Here is a tiny trained network, its code and every weight. The questions are about switching its units off for an input and a target symbol, where a switched-off unit gives its printed mean instead of its output.

import numpy as np


def w(rows, s, z=0):
    codes = np.array(rows[::2]) - 128.0
    scale = np.full(codes.shape[1], s)
    scale[-1] = z or s
    return codes * scale


def f(y):
    return np.maximum(y, 0)


def softmax(a):
    e = np.exp(a - a.max(-1, keepdims=True))
    return e / e.sum(-1, keepdims=True)


def log_softmax(a):
    a = a - a.max(-1, keepdims=True)
    return a - np.log(np.exp(a).sum(-1, keepdims=True))


def net(x, mask):
    ids = ['ΔΘΣαεημφω'.index(c) for c in x.split()]
    T = len(ids)
    res = E[ids] + P[:T]
    q, k, v = (res @ M[0].T for M in (Q, K, V))
    z = softmax(np.where(np.tri(T) > 0, q @ k.T / 2**0.5, -1e9)) @ v
    res = res + np.where(mask[0], z, O[0][:, -1]) @ O[0][:, :-1]
    y = f(res @ A[0][:, :-1].T + A[0][:, -1])
    res = res + np.where(mask[1:13], y, B[0][:, -1]) @ B[0][:, :-1]
    return log_softmax(res[-1] @ U[:, :-1].T + U[:, -1])


Q, K, V, O, A, B = {}, {}, {}, {}, {}, {}
E = w([
[4,108,54,31,166,102,44],'Δ',
[46,101,150,107,104,157,34],'Θ',
[97,175,67,64,108,179,108],'Σ',
[108,68,119,173,170,93,148],'α',
[183,112,128,50,78,168,142],'ε',
[72,183,169,97,170,46,165],'η',
[160,226,117,56,138,124,212],'μ',
[114,185,165,126,30,131,201],'φ',
[102,75,172,59,121,24,206],'ω',
],0.016)
P = w([
[252,227,241,82,1,47,134],'0',
[114,202,229,24,152,187,155],'1',
[128,194,225,17,144,169,170],'2',
[115,207,240,25,142,181,170],'3',
[121,211,236,28,171,170,160],'4',
[117,203,216,15,137,170,173],'5',
[121,195,220,35,149,164,157],'6',
],0.0046)
Q[0] = w([
[187,128,43,255,101,128,100],'head 0',
[170,171,82,144,70,96,65],'head 0',
],0.04)
K[0] = w([
[81,92,198,49,236,251,221],'head 0',
[96,145,93,12,132,238,88],'head 0',
],0.026)
V[0] = w([
[113,223,63,43,153,205,40],'head 0',
[131,170,157,253,7,183,43],'head 0',
],0.012)
O[0] = w([
[29,72,108,102,166,218,250,2],'head 0',
[144,151,254,115,220,235,94,20],'head 0',
],0.008,0.004)
A[0] = w([
[146,110,61,224,102,110,136,67],'neuron 0',
[122,101,75,139,98,110,143,154],'neuron 1',
[149,117,93,168,150,159,194,54],'neuron 2',
[117,88,127,162,197,178,162,37],'neuron 3',
[108,135,102,149,104,131,159,114],'neuron 4',
[195,158,127,193,154,167,149,10],'neuron 5',
[129,191,101,182,38,232,110,91],'neuron 6',
[181,141,115,164,131,102,80,1],'neuron 7',
[94,56,94,248,168,161,173,67],'neuron 8',
[161,48,204,141,123,95,162,29],'neuron 9',
[137,41,141,146,18,185,78,101],'neuron 10',
[180,207,129,183,104,157,200,52],'neuron 11',
],0.012,0.0055)
B[0] = w([
[96,126,59,185,68,171,119,201],'neuron 0',
[176,63,178,110,145,130,89,247],'neuron 1',
[103,138,97,102,143,134,76,166],'neuron 2',
[223,137,93,135,120,90,104,176],'neuron 3',
[142,139,132,140,198,89,160,187],'neuron 4',
[94,42,131,191,203,136,142,146],'neuron 5',
[126,217,69,112,86,150,107,174],'neuron 6',
[105,136,134,149,238,169,181,211],'neuron 7',
[106,207,145,131,90,153,45,170],'neuron 8',
[126,128,104,151,42,120,86,154],'neuron 9',
[141,131,223,151,126,158,171,154],'neuron 10',
[67,6,143,170,122,108,168,174],'neuron 11',
],0.016,0.011)
U = w([
[72,148,123,122,89,152,198,252],'Δ',
[104,96,104,95,181,116,82,68],'Θ',
[168,215,153,147,183,33,188,125],'Σ',
[254,92,127,90,136,188,189,129],'α',
[177,171,60,100,128,149,151,102],'ε',
[168,77,116,96,182,116,222,109],'η',
[196,124,109,178,166,111,128,94],'μ',
[194,126,138,107,67,42,125,136],'φ',
[136,126,200,146,130,146,86,121],'ω',
],0.0073,0.0048)

Each question gives the input, a string of symbols that net reads in full, and the target symbol t.
The units are the heads (2 rows each of Q, K, V and O) and the neurons (one row each of A and B). Each row of codes is followed by its name. A weight is (code - 128) times the scale printed after its matrix; where a second scale follows, it is the last column's (O, A, B and U).
mask holds one flag per unit, heads first, then neurons. A switched-off unit (its flag False) gives its mean, the last column of its rows in O or B, instead of its output. The means were averaged over made-up inputs and are rounded, as every weight is.
A unit's drop is (log p(t) with every unit on - log p(t) with that unit switched off) / (log p(t) with every unit on - log p(t) with every unit switched off).
The circuit of an input: a set's keep is (log p(t) with only the set's units on - log p(t) with every unit switched off) / (log p(t) with every unit on - log p(t) with every unit switched off). Starting from the 12 units with the biggest drops (on a tie, the unit counted first), units are removed one at a time, each time the one whose removal leaves the highest keep (on an exact tie, the one counted first), for as long as the keep stays at least 0.8.
units of the circuit, in order: the units of the circuit, biggest drop first
unit that matters most: the unit with the biggest drop
k most important neurons: the k neurons with the biggest drops, biggest first
drop when u is switched off: that unit's drop, to one decimal
input ω ε Θ, target μ: 4 most important neurons	neuron 7; neuron 0; neuron 8; neuron 1
input α ω Δ Σ Δ ε, target Σ: units of the circuit, in order	head 0; neuron 1; neuron 7
input μ Δ φ ω ω Δ, target η: units of the circuit, in order	head 0; neuron 8; neuron 0
input Δ Θ η Δ Θ α Σ, target Θ: 4 most important neurons	neuron 2; neuron 1; neuron 8; neuron 0
input Θ μ Δ Δ, target α: units of the circuit, in order	head 0; neuron 3
input Σ φ ε η, target ε: units of the circuit, in order	head 0; neuron 3; neuron 8; neuron 1
input φ Σ Σ Δ ε, target ω: units of the circuit, in order	head 0
input ε φ φ Θ μ ω φ, target Δ: units of the circuit, in order	neuron 1; head 0
input Δ α ω, target Θ: units of the circuit, in order	head 0; neuron 2; neuron 8; neuron 1
input ω Δ ω μ, target η: 2 most important neurons	neuron 7; neuron 11
input ω μ Θ Σ φ, target μ: units of the circuit, in order	head 0; neuron 7; neuron 0
input ω α Δ α φ Σ, target μ: units of the circuit, in order	head 0; neuron 7; neuron 1
input Θ α Δ μ, target η: units of the circuit, in order	neuron 11; neuron 8
input Σ η ω, target ε: most important neuron	neuron 3
input α Δ Θ α Δ α, target Σ: 2 most important neurons	neuron 7; neuron 1
input ε ω μ η ω Σ, target Δ: units of the circuit, in order	head 0; neuron 1
input μ Δ Θ ε ε, target η: units of the circuit, in order	head 0; neuron 8
input ε Δ φ ε Σ, target Δ: 4 most important neurons	neuron 1; neuron 3; neuron 4; neuron 2
input η φ μ ω ε φ ε, target φ: 2 most important neurons	neuron 7; neuron 5
input φ η Δ ε α, target ω: 2 most important neurons	neuron 4; neuron 9
input α μ Δ ω, target φ: unit that matters most	neuron 9
input α ε α μ Δ, target Σ: 2 most important neurons	neuron 1; neuron 0
input ε ε Θ, target Δ: 2 most important neurons	neuron 1; neuron 3
input φ η η φ η, target ω: drop when neuron 7 is switched off	0.3
input α φ ω Δ α Θ, target Σ: drop when neuron 0 is switched off	0.2
input ω η α Σ, target μ: drop when neuron 6 is switched off	-0.3
input Σ α η Σ φ, target ε: drop when neuron 3 is switched off	2.2
input φ ε α ω, target ω: unit that matters most	head 0
